Here is a tiny trained network, its code and every weight. The questions are about switching its units off for an input and a target symbol, where a switched-off unit gives its printed mean instead of its output.

import numpy as np


def w(rows, s, z=0):
    codes = np.array(rows[::2]) - 128.0
    scale = np.full(codes.shape[1], s)
    scale[-1] = z or s
    return codes * scale


def norm(h):
    return h / np.sqrt((h * h).mean(-1, keepdims=True) + 1e-5)


def f(y):
    return np.maximum(y, 0)


def softmax(a):
    e = np.exp(a - a.max(-1, keepdims=True))
    return e / e.sum(-1, keepdims=True)


def log_softmax(a):
    a = a - a.max(-1, keepdims=True)
    return a - np.log(np.exp(a).sum(-1, keepdims=True))


def net(x, mask):
    ids = ['ΛΨαζημξω'.index(c) for c in x.split()]
    T = len(ids)
    res = E[ids] + P[:T]
    q, k, v = (norm(res) @ M[0].T for M in (Q, K, V))
    z = softmax(np.where(np.tri(T) > 0, q @ k.T / 2**0.5, -1e9)) @ v
    res = res + np.where(mask[0], z, O[0][:, -1]) @ O[0][:, :-1]
    y = f(norm(res) @ A[0][:, :-1].T + A[0][:, -1])
    res = res + np.where(mask[1:9], y, B[0][:, -1]) @ B[0][:, :-1]
    return log_softmax(norm(res)[-1] @ U[:, :-1].T + U[:, -1])


Q, K, V, O, A, B = {}, {}, {}, {}, {}, {}
E = w([
[131,95,106,73,253,154],'Λ',
[87,18,131,130,101,132],'Ψ',
[35,147,158,89,174,218],'α',
[151,92,166,97,37,137],'ζ',
[193,126,163,89,125,124],'η',
[46,142,60,124,209,42],'μ',
[108,120,147,121,33,80],'ξ',
[61,155,61,90,84,203],'ω',
],0.019)
P = w([
[136,118,143,248,143,140],'0',
[134,109,133,175,128,132],'1',
[132,91,132,143,120,135],'2',
[146,95,130,110,110,132],'3',
[150,91,127,83,110,128],'4',
[157,90,126,56,109,126],'5',
[155,90,124,37,106,117],'6',
],0.013)
Q[0] = w([
[193,138,86,250,136,146],'H0',
[117,82,99,52,125,90],'H0',
],0.014)
K[0] = w([
[140,161,147,248,131,164],'H0',
[77,113,142,43,116,122],'H0',
],0.015)
V[0] = w([
[114,141,253,126,127,218],'H0',
[131,55,216,167,121,38],'H0',
],0.014)
O[0] = w([
[144,137,46,68,99,88,229],'H0',
[137,94,162,7,128,133,3],'H0',
],0.016,0.004)
A[0] = w([
[176,88,67,231,70,145,164],'N0',
[141,28,137,128,89,86,149],'N1',
[225,89,197,130,168,57,188],'N2',
[106,189,120,150,164,55,62],'N3',
[175,122,248,185,109,213,86],'N4',
[180,76,218,231,69,79,130],'N5',
[25,155,199,120,106,64,132],'N6',
[150,128,205,88,193,82,2],'N7',
],0.014,0.0039)
B[0] = w([
[138,159,222,33,149,178,254],'N0',
[123,171,105,208,119,208,213],'N1',
[89,143,146,129,176,22,195],'N2',
[200,121,96,209,91,135,188],'N3',
[187,44,16,181,77,206,177],'N4',
[153,119,253,160,55,72,168],'N5',
[45,200,49,65,163,80,197],'N6',
[109,21,155,93,139,120,172],'N7',
],0.015,0.007)
U = w([
[29,190,126,200,177,96,141],'Λ',
[159,130,138,55,225,142,44],'Ψ',
[180,120,137,79,53,115,134],'α',
[164,141,181,48,134,83,163],'ζ',
[145,254,212,189,133,153,129],'η',
[59,180,153,72,51,66,6],'μ',
[133,243,8,117,138,172,168],'ξ',
[93,52,138,183,98,185,103],'ω',
],0.0091,0.0026)

Each question gives the input, a string of symbols that net reads in full, and the target symbol t.
The units are the heads (2 rows each of Q, K, V and O) and the neurons (one row each of A and B). Each row of codes is followed by its name. A weight is (code - 128) times the scale printed after its matrix; where a second scale follows, it is the last column's (O, A, B and U).
mask holds one flag per unit, heads first, then neurons. A switched-off unit (its flag False) gives its mean, the last column of its rows in O or B, instead of its output. The means were averaged over made-up inputs and are rounded, as every weight is.
A unit's drop is (log p(t) with every unit on - log p(t) with that unit switched off) / (log p(t) with every unit on - log p(t) with every unit switched off).
The circuit of an input: a set's keep is (log p(t) with only the set's units on - log p(t) with every unit switched off) / (log p(t) with every unit on - log p(t) with every unit switched off). Starting from all 9 units, units are removed one at a time, each time the one whose removal leaves the highest keep (on an exact tie, the one counted first), for as long as the keep stays at least 0.8.
circuit, biggest first: the units of the circuit, biggest drop first
most important unit: the unit with the biggest drop
k most important neurons: the k neurons with the biggest drops, biggest first
drop when u is switched off: that unit's drop, to one decimal
input ζ μ ω α, target η: circuit, biggest first	[H0; N0; N6]
input ω μ μ η, target ω: most important unit	H0
input ω η ω ξ μ Λ α, target Λ: 2 most important neurons	[N0; N4]
input ω ω μ Λ Λ, target Λ: circuit, biggest first	[H0; N0]
input α μ Λ, target ω: 2 most important neurons	[N4; N0]
input α α Λ ξ ω ω Λ, target η: circuit, biggest first	[H0; N0]
input ζ ξ ξ α μ ζ, target ω: circuit, biggest first	[H0; N1; N0]
input Ψ α α η, target ξ: 3 most important neurons	[N0; N1; N5]
input α α ω μ, target η: 2 most important neurons	[N5; N3]
input ω Λ ω α α μ ζ, target ω: 2 most important neurons	[N4; N1]
input ξ Λ μ μ ω α, target η: 2 most important neurons	[N0; N6]
input ξ μ μ ξ, target ω: 3 most important neurons	[N4; N1; N0]
input μ α ζ ω ζ, target η: 2 most important neurons	[N1; N4]
input α α Λ ω ω η, target η: circuit, biggest first	[H0]
input Λ μ μ Λ μ μ, target ω: 2 most important neurons	[N4; N7]
input μ α ζ, target ξ: drop when H0 is switched off	1.3
input ω α ξ, target ξ: drop when N0 is switched off	0.2
input ξ α Ψ, target ξ: drop when H0 is switched off	0.9
input μ ω α ω ω, target η: drop when H0 is switched off	0.8
input α μ α α α Ψ, target ξ: circuit, biggest first	[N1]
